Here is a tiny trained network, its code and every weight. The questions are about switching its units off for an input and a target symbol, where a switched-off unit gives its printed mean instead of its output.

import numpy as np


def w(rows, s, z=0):
    codes = np.array(rows[::2]) - 128.0
    scale = np.full(codes.shape[1], s)
    scale[-1] = z or s
    return codes * scale


def norm(h):
    return h / np.sqrt((h * h).mean(-1, keepdims=True) + 1e-5)


def f(y):
    return y / 2 * (1 + np.tanh(0.7978845608 * (y + 0.044715 * y**3)))


def softmax(a):
    e = np.exp(a - a.max(-1, keepdims=True))
    return e / e.sum(-1, keepdims=True)


def log_softmax(a):
    a = a - a.max(-1, keepdims=True)
    return a - np.log(np.exp(a).sum(-1, keepdims=True))


def net(x, mask):
    ids = ['ΣΦβγδεζηθλμξπτψ'.index(c) for c in x.split()]
    T = len(ids)
    res = E[ids] + P[:T]
    u = 0
    for l in range(2):
        r = norm(res)
        for j in range(3):
            rows = slice(2 * j, 2 * j + 2)
            q, k, v = (r @ M[l][rows].T for M in (Q, K, V))
            z = softmax(np.where(np.tri(T) > 0, q @ k.T / 2**0.5, -1e9)) @ v
            o = O[l][rows]
            res = res + np.where(mask[u + j], z, o[:, -1]) @ o[:, :-1]
        u += 3
        y = f(norm(res) @ A[l][:, :-1].T + A[l][:, -1])
        res = res + np.where(mask[u : u + 8], y, B[l][:, -1]) @ B[l][:, :-1]
        u += 8
    return log_softmax(norm(res)[-1] @ U[:, :-1].T + U[:, -1])


Q, K, V, O, A, B = {}, {}, {}, {}, {}, {}
E = w([
[44,40,128,90,126,171],'Σ',
[179,164,124,172,98,113],'Φ',
[206,173,119,177,9,104],'β',
[104,138,54,23,176,188],'γ',
[96,133,197,201,160,136],'δ',
[145,178,163,226,83,109],'ε',
[135,168,137,61,222,48],'ζ',
[137,139,107,111,27,127],'η',
[117,141,193,121,117,120],'θ',
[210,159,71,102,61,132],'λ',
[152,179,3,201,86,126],'μ',
[77,172,89,224,125,128],'ξ',
[131,134,136,73,90,122],'π',
[102,166,84,187,35,131],'τ',
[89,130,74,176,82,156],'ψ',
],0.021)
P = w([
[114,249,199,110,69,182],'0',
[77,177,135,129,81,108],'1',
[86,156,118,143,84,108],'2',
[93,139,106,148,89,108],'3',
[103,130,97,154,91,114],'4',
[103,119,89,169,98,113],'5',
[108,118,86,172,101,118],'6',
[110,112,81,180,107,125],'7',
[111,108,80,184,107,134],'8',
],0.014)
Q[0] = w([
[110,115,133,147,168,102],'L0H0',
[156,128,166,116,103,105],'L0H0',
[49,104,136,164,59,84],'L0H1',
[1,119,131,160,102,122],'L0H1',
[100,179,59,98,153,133],'L0H2',
[93,212,127,154,103,123],'L0H2',
],0.0091)
K[0] = w([
[140,126,163,118,155,110],'L0H0',
[39,144,138,66,45,76],'L0H0',
[141,1,87,216,65,64],'L0H1',
[82,12,164,161,115,178],'L0H1',
[165,224,113,91,190,134],'L0H2',
[225,114,106,178,130,83],'L0H2',
],0.0071)
V[0] = w([
[148,128,106,81,114,117],'L0H0',
[153,149,139,111,140,253],'L0H0',
[163,153,91,89,205,61],'L0H1',
[161,132,103,124,124,138],'L0H1',
[71,44,132,130,144,157],'L0H2',
[115,146,108,132,70,164],'L0H2',
],0.012)
O[0] = w([
[137,126,193,146,142,123,134],'L0H0',
[67,159,79,10,104,20,159],'L0H0',
[158,72,147,179,221,151,3],'L0H1',
[105,117,132,175,160,151,107],'L0H1',
[188,105,204,143,164,179,56],'L0H2',
[147,207,189,114,118,142,235],'L0H2',
],0.011,0.0068)
A[0] = w([
[128,177,148,122,136,69,80],'L0N0',
[167,5,133,194,166,108,1],'L0N1',
[144,146,98,130,179,68,53],'L0N2',
[213,178,233,206,131,59,58],'L0N3',
[160,194,160,200,67,105,214],'L0N4',
[155,2,79,179,176,143,138],'L0N5',
[252,108,147,110,104,147,131],'L0N6',
[124,96,71,92,193,70,27],'L0N7',
],0.014,0.0034)
B[0] = w([
[183,134,170,115,89,143,168],'L0N0',
[5,68,102,127,183,107,129],'L0N1',
[197,115,128,134,155,185,138],'L0N2',
[102,192,133,82,96,79,143],'L0N3',
[106,101,112,148,113,236,248],'L0N4',
[49,120,145,171,93,136,132],'L0N5',
[155,154,86,80,99,109,122],'L0N6',
[120,133,140,150,154,183,156],'L0N7',
],0.014,0.012)
Q[1] = w([
[108,144,159,165,103,239],'L1H0',
[128,58,145,201,155,45],'L1H0',
[111,206,9,198,88,82],'L1H1',
[130,204,122,159,46,43],'L1H1',
[143,253,123,107,113,124],'L1H2',
[161,224,120,128,138,141],'L1H2',
],0.014)
K[1] = w([
[119,88,210,209,167,115],'L1H0',
[92,144,113,113,14,137],'L1H0',
[179,250,77,196,138,114],'L1H1',
[131,153,165,214,101,117],'L1H1',
[94,175,123,128,107,196],'L1H2',
[99,144,109,127,97,134],'L1H2',
],0.019)
V[1] = w([
[10,129,129,131,86,103],'L1H0',
[174,170,223,132,145,123],'L1H0',
[150,106,130,181,107,155],'L1H1',
[53,98,135,8,137,120],'L1H1',
[138,183,204,134,208,123],'L1H2',
[212,152,93,124,147,122],'L1H2',
],0.011)
O[1] = w([
[121,138,59,132,50,240,136],'L1H0',
[149,124,87,111,214,13,136],'L1H0',
[98,161,159,87,122,86,112],'L1H1',
[148,63,150,226,198,155,203],'L1H1',
[82,254,114,100,59,205,1],'L1H2',
[158,144,68,148,89,242,51],'L1H2',
],0.0093,0.0065)
A[1] = w([
[96,176,134,8,58,151,89],'L1N0',
[218,147,191,157,159,153,46],'L1N1',
[129,178,130,86,117,57,52],'L1N2',
[151,146,84,121,172,185,102],'L1N3',
[145,68,152,89,212,75,171],'L1N4',
[140,158,175,201,185,82,4],'L1N5',
[112,82,177,172,125,201,197],'L1N6',
[144,93,152,131,100,105,71],'L1N7',
],0.016,0.0049)
B[1] = w([
[99,251,100,134,30,127,250],'L1N0',
[181,223,204,146,133,79,135],'L1N1',
[193,44,136,160,141,189,145],'L1N2',
[125,27,159,203,83,129,149],'L1N3',
[106,181,126,91,100,215,177],'L1N4',
[89,165,125,169,152,189,152],'L1N5',
[148,143,78,178,181,225,201],'L1N6',
[198,100,138,115,132,54,126],'L1N7',
],0.013,0.015)
U = w([
[87,190,94,110,80,168,186],'Σ',
[170,88,108,217,109,246,26],'Φ',
[174,117,146,173,120,122,142],'β',
[73,144,86,58,201,162,88],'γ',
[42,120,209,145,139,154,34],'δ',
[110,122,192,202,112,121,73],'ε',
[168,187,161,165,196,124,253],'ζ',
[131,73,145,100,112,139,181],'η',
[96,107,204,111,122,163,101],'θ',
[175,132,79,75,159,163,97],'λ',
[147,153,50,149,178,116,108],'μ',
[58,154,118,191,170,112,19],'ξ',
[111,98,151,57,144,173,155],'π',
[105,95,136,164,129,105,170],'τ',
[60,77,97,93,142,121,140],'ψ',
],0.013,0.0042)

Each question gives the input, a string of symbols that net reads in full, and the target symbol t.
The units are the heads (2 rows each of Q, K, V and O) and the neurons (one row each of A and B). Each row of codes is followed by its name. A weight is (code - 128) times the scale printed after its matrix; where a second scale follows, it is the last column's (O, A, B and U).
mask holds one flag per unit, layer by layer, with each layer's heads first. A switched-off unit (its flag False) gives its mean, the last column of its rows in O or B, instead of its output. The means were averaged over made-up inputs and are rounded, as every weight is.
A unit's drop is (log p(t) with every unit on - log p(t) with that unit switched off) / (log p(t) with every unit on - log p(t) with every unit switched off).
k most important neurons: the k neurons with the biggest drops, biggest first
top k neurons in layer l: the k neurons of layer l with the biggest drops, biggest first
which heads matter: for each layer, one digit per head in row order, 1 if its drop is at least 0.15 and else 0, layers parted by /
input π π η μ τ ζ γ ψ, target ψ: 2 most important neurons : [L1N0, L1N6]
input μ ε Σ ζ Σ Σ γ λ δ, target δ: which heads matter : 011 / 110
input ζ η ξ γ λ λ ξ Σ θ, target θ: which heads matter : 011 / 111
input Σ γ η ζ γ ε, target ε: top 3 neurons in layer 1 : [L1N2, L1N6, L1N0]
input ζ ε Σ ψ, target ψ: most important neuron : [L1N0]
input Σ Σ η λ π γ γ π, target Φ: which heads matter : 101 / 010
input θ Σ ξ μ τ ζ γ, target γ: which heads matter : 000 / 100
input μ γ τ Σ ζ ε ζ, target Φ: 2 most important neurons : [L0N1, L0N2]
input ζ Σ τ η β Σ ξ, target ξ: which heads matter : 010 / 100
input ζ δ Σ Φ Φ, target Φ: top 4 neurons in layer 0 : [L0N2, L0N4, L0N7, L0N3]
input θ ζ Σ μ, target μ: top 2 neurons in layer 0 : [L0N0, L0N4]
input ψ ξ μ γ ζ γ η, target η: which heads matter : 000 / 110
input ξ γ Σ ζ β, target β: which heads matter : 000 / 100
input Φ ζ ψ γ λ ε, target ε: which heads matter : 010 / 110
input γ ψ γ Σ Σ Σ Σ ψ, target Φ: top neuron in layer 1 : [L1N0]
input ζ Φ μ ξ Σ γ δ, target δ: 4 most important neurons : [L0N3, L1N0, L1N6, L0N4]
input ξ ξ δ ξ γ ξ, target Φ: which heads matter : 101 / 000
input ξ Σ Σ, target Φ: which heads matter : 001 / 110
input ζ Σ γ ε π, target π: 2 most important neurons : [L1N4, L1N0]
input Σ γ δ η Φ ξ γ ε ζ, target ζ: which heads matter : 000 / 100
input ζ γ γ γ Σ β, target β: most important neuron : [L1N2]
